Below are the code and all the weights of a small trained network. Each question names an input and a class and asks about switching units off, where a switched-off unit gives its printed mean instead of its output.

import numpy as np


def w(rows, s, z=0):
    codes = np.array(rows[::2]) - 128.0
    scale = np.full(codes.shape[1], s)
    scale[-1] = z or s
    return codes * scale


def f(y):
    return y / 2 * (1 + np.tanh(0.7978845608 * (y + 0.044715 * y**3)))


def log_softmax(a):
    a = a - a.max(-1, keepdims=True)
    return a - np.log(np.exp(a).sum(-1, keepdims=True))


def net(x, mask):
    res = np.array(x, float).reshape(1, 4) / 4 @ E
    y = f(res @ A[0][:, :-1].T + A[0][:, -1])
    res = res + np.where(mask, y, B[0][:, -1]) @ B[0][:, :-1]
    return log_softmax(res[-1] @ U[:, :-1].T + U[:, -1])


A, B = {}, {}
E = w([
[101,79,76,212,237,193,167,139,80,138,181],'x0',
[101,53,132,2,106,156,64,164,64,177,168],'x1',
[43,182,182,96,231,134,128,96,145,215,66],'x2',
[63,212,109,145,123,113,65,229,147,99,175],'x3',
],0.0066)
A[0] = w([
[220,78,113,130,69,152,155,105,101,102,145,20],'neuron 0',
[126,84,124,31,133,125,67,130,76,156,191,30],'neuron 1',
[161,188,117,231,152,80,190,83,214,51,67,14],'neuron 2',
[194,93,150,126,125,135,189,57,77,185,103,35],'neuron 3',
[222,86,167,79,112,99,217,59,110,173,71,72],'neuron 4',
[142,176,176,68,78,65,104,122,174,126,96,53],'neuron 5',
[201,39,46,175,80,130,156,138,116,38,227,153],'neuron 6',
[142,169,181,74,56,36,89,101,182,128,76,58],'neuron 7',
[186,72,37,104,22,156,110,133,67,73,200,116],'neuron 8',
[91,80,119,35,113,149,43,141,58,173,150,122],'neuron 9',
[62,167,177,87,238,152,152,98,168,219,55,153],'neuron 10',
[172,38,139,93,99,130,181,52,120,145,57,157],'neuron 11',
[42,192,78,148,116,97,71,241,136,119,185,253],'neuron 12',
[104,74,155,58,104,131,92,132,13,156,149,47],'neuron 13',
[41,234,86,149,127,110,56,180,147,105,217,41],'neuron 14',
[109,65,50,172,250,198,116,163,35,179,161,110],'neuron 15',
[188,33,110,139,172,193,194,35,110,166,119,202],'neuron 16',
[103,103,53,213,213,228,172,150,65,133,175,85],'neuron 17',
[87,124,186,21,161,189,38,133,104,245,139,149],'neuron 18',
[103,42,122,22,127,180,88,155,60,178,173,97],'neuron 19',
[220,94,30,180,50,82,156,117,104,33,189,125],'neuron 20',
[138,194,140,208,186,96,193,70,224,73,82,88],'neuron 21',
[157,233,152,253,194,41,189,89,207,86,56,229],'neuron 22',
[165,196,192,75,35,62,85,86,186,100,25,152],'neuron 23',
[37,183,183,124,244,156,146,82,139,229,53,165],'neuron 24',
[86,134,62,204,215,224,137,191,39,90,185,134],'neuron 25',
[105,70,44,182,227,191,162,99,124,144,186,60],'neuron 26',
[25,216,94,148,123,128,76,202,136,127,192,126],'neuron 27',
[45,195,67,168,92,87,50,212,169,112,168,55],'neuron 28',
[73,232,128,147,138,124,87,209,143,94,156,230],'neuron 29',
[210,71,167,105,131,142,188,26,143,168,105,220],'neuron 30',
[173,166,191,44,48,52,111,120,146,137,55,106],'neuron 31',
[173,139,197,30,26,54,73,126,155,96,79,145],'neuron 32',
[63,194,184,89,217,140,114,82,145,209,72,53],'neuron 33',
[181,73,127,107,119,164,212,54,122,160,50,31],'neuron 34',
],0.0062,0.0055)
B[0] = w([
[189,127,162,136,153,84,226,124,102,37,139,143],'neuron 0',
[153,155,103,179,93,166,242,71,88,79,132,147],'neuron 1',
[144,197,79,185,63,201,254,34,69,147,97,177],'neuron 2',
[141,129,207,69,148,37,233,45,44,27,108,142],'neuron 3',
[141,133,172,74,201,91,143,86,82,116,109,158],'neuron 4',
[78,152,189,154,191,130,173,66,177,35,192,148],'neuron 5',
[182,63,109,103,79,110,146,183,184,105,165,207],'neuron 6',
[59,156,190,176,129,146,152,81,155,60,205,161],'neuron 7',
[196,72,78,142,99,138,201,190,178,100,142,183],'neuron 8',
[137,201,77,196,92,188,204,76,101,188,79,173],'neuron 9',
[206,40,81,133,75,80,156,200,192,73,178,201],'neuron 10',
[134,101,170,55,134,100,88,105,70,155,85,174],'neuron 11',
[174,79,159,46,151,111,72,112,84,179,85,216],'neuron 12',
[144,170,104,183,106,158,232,72,91,105,107,149],'neuron 13',
[179,158,199,96,227,60,184,57,56,66,91,161],'neuron 14',
[68,102,209,106,73,164,107,66,168,78,200,196],'neuron 15',
[102,101,186,61,154,109,52,113,108,162,103,204],'neuron 16',
[54,162,190,162,119,163,102,69,171,72,185,191],'neuron 17',
[160,110,76,112,38,177,190,130,141,156,110,191],'neuron 18',
[135,216,64,204,96,205,222,78,104,186,82,176],'neuron 19',
[197,60,84,134,87,93,183,196,195,101,166,202],'neuron 20',
[142,157,63,173,58,200,206,68,102,183,87,186],'neuron 21',
[132,101,90,120,40,207,169,89,112,193,101,246],'neuron 22',
[70,103,174,114,85,163,105,93,160,116,190,197],'neuron 23',
[199,52,83,136,72,87,144,209,195,68,170,214],'neuron 24',
[69,118,195,112,68,153,86,81,128,86,179,202],'neuron 25',
[63,139,208,112,88,166,149,50,134,42,200,174],'neuron 26',
[165,113,187,49,173,71,106,82,69,113,76,176],'neuron 27',
[193,95,193,66,163,91,192,68,54,73,85,163],'neuron 28',
[142,67,151,49,109,121,108,102,99,161,97,202],'neuron 29',
[144,79,173,47,184,84,59,120,104,182,77,196],'neuron 30',
[68,139,184,119,99,154,107,87,161,89,187,174],'neuron 31',
[74,123,174,148,100,165,86,96,183,104,184,190],'neuron 32',
[230,77,92,143,111,48,234,191,178,34,193,171],'neuron 33',
[177,144,190,86,190,59,221,62,46,44,94,148],'neuron 34',
],0.009,0.011)
U = w([
[214,97,73,140,116,68,172,204,211,70,171,74],'0',
[18,147,191,146,129,170,95,83,182,90,198,94],'1',
[141,170,56,171,105,216,201,82,87,186,67,95],'2',
[160,125,185,84,181,33,119,99,46,115,57,94],'3',
[97,80,96,74,113,168,34,196,185,218,73,238],'4',
[19,249,6,234,237,9,48,221,19,195,60,2],'5',
[18,180,10,170,153,14,136,212,35,112,136,2],'6',
],0.011,0.0096)

Each question gives the input, the list of numbers given to net, and the class t.
The units are the neurons (one row each of A and B). Each row of codes is followed by its name. A weight is (code - 128) times the scale printed after its matrix; where a second scale follows, it is the last column's (A, B and U).
mask holds one flag per neuron, in row order. A switched-off neuron (its flag False) gives its mean, the last column of its row in B, instead of its output. The means were averaged over made-up inputs and are rounded, as every weight is.
A unit's drop is (log p(t) with every unit on - log p(t) with that unit switched off) / (log p(t) with every unit on - log p(t) with every unit switched off).
The circuit of an input: a set's keep is (log p(t) with only the set's units on - log p(t) with every unit switched off) / (log p(t) with every unit on - log p(t) with every unit switched off). Starting from the 12 units with the biggest drops (on a tie, the unit counted first), units are removed one at a time, each time the one whose removal leaves the highest keep (on an exact tie, the one counted first), for as long as the keep stays at least 0.8.
units of the circuit, in order: the units of the circuit, biggest drop first
unit that matters most: the unit with the biggest drop
top k neurons: the k neurons with the biggest drops, biggest first
drop of u: that unit's drop, to one decimal
input [4,4,-1,0], class 1: unit that matters most	neuron 22
input [-4,-3,4,-5], class 3: top 2 neurons	neuron 30; neuron 20
input [5,6,3,7], class 3: top 2 neurons	neuron 27; neuron 12
input [-6,3,7,-2], class 0: top 3 neurons	neuron 33; neuron 10; neuron 24
input [8,-4,6,-6], class 1: top 2 neurons	neuron 26; neuron 17
input [-8,8,1,-4], class 1: top 3 neurons	neuron 32; neuron 31; neuron 23
input [6,3,-5,7], class 3: top 2 neurons	neuron 12; neuron 27
input [7,-1,7,5], class 0: top 3 neurons	neuron 24; neuron 10; neuron 33
input [5,7,3,6], class 2: top 2 neurons	neuron 19; neuron 9
input [8,-8,1,-5], class 1: top 2 neurons	neuron 17; neuron 26
input [-2,3,-2,3], class 4: top 2 neurons	neuron 2; neuron 21
input [-8,7,3,0], class 1: top 2 neurons	neuron 32; neuron 31
input [5,-6,6,-3], class 0: top 2 neurons	neuron 24; neuron 10
input [-4,8,3,7], class 2: units of the circuit, in order	neuron 9
input [0,-7,8,-5], class 0: top 3 neurons	neuron 24; neuron 10; neuron 33
input [-8,7,0,-2], class 1: top 2 neurons	neuron 32; neuron 31
input [1,-7,-6,-3], class 2: top 2 neurons	neuron 2; neuron 22
input [8,1,-7,-4], class 1: drop of neuron 24	0.3
input [6,7,-6,8], class 3: drop of neuron 28	0.2
input [5,-6,-2,-2], class 2: units of the circuit, in order	neuron 2
input [8,2,-6,-1], class 1: drop of neuron 6	0.0
input [5,6,-4,0], class 2: drop of neuron 23	0.1
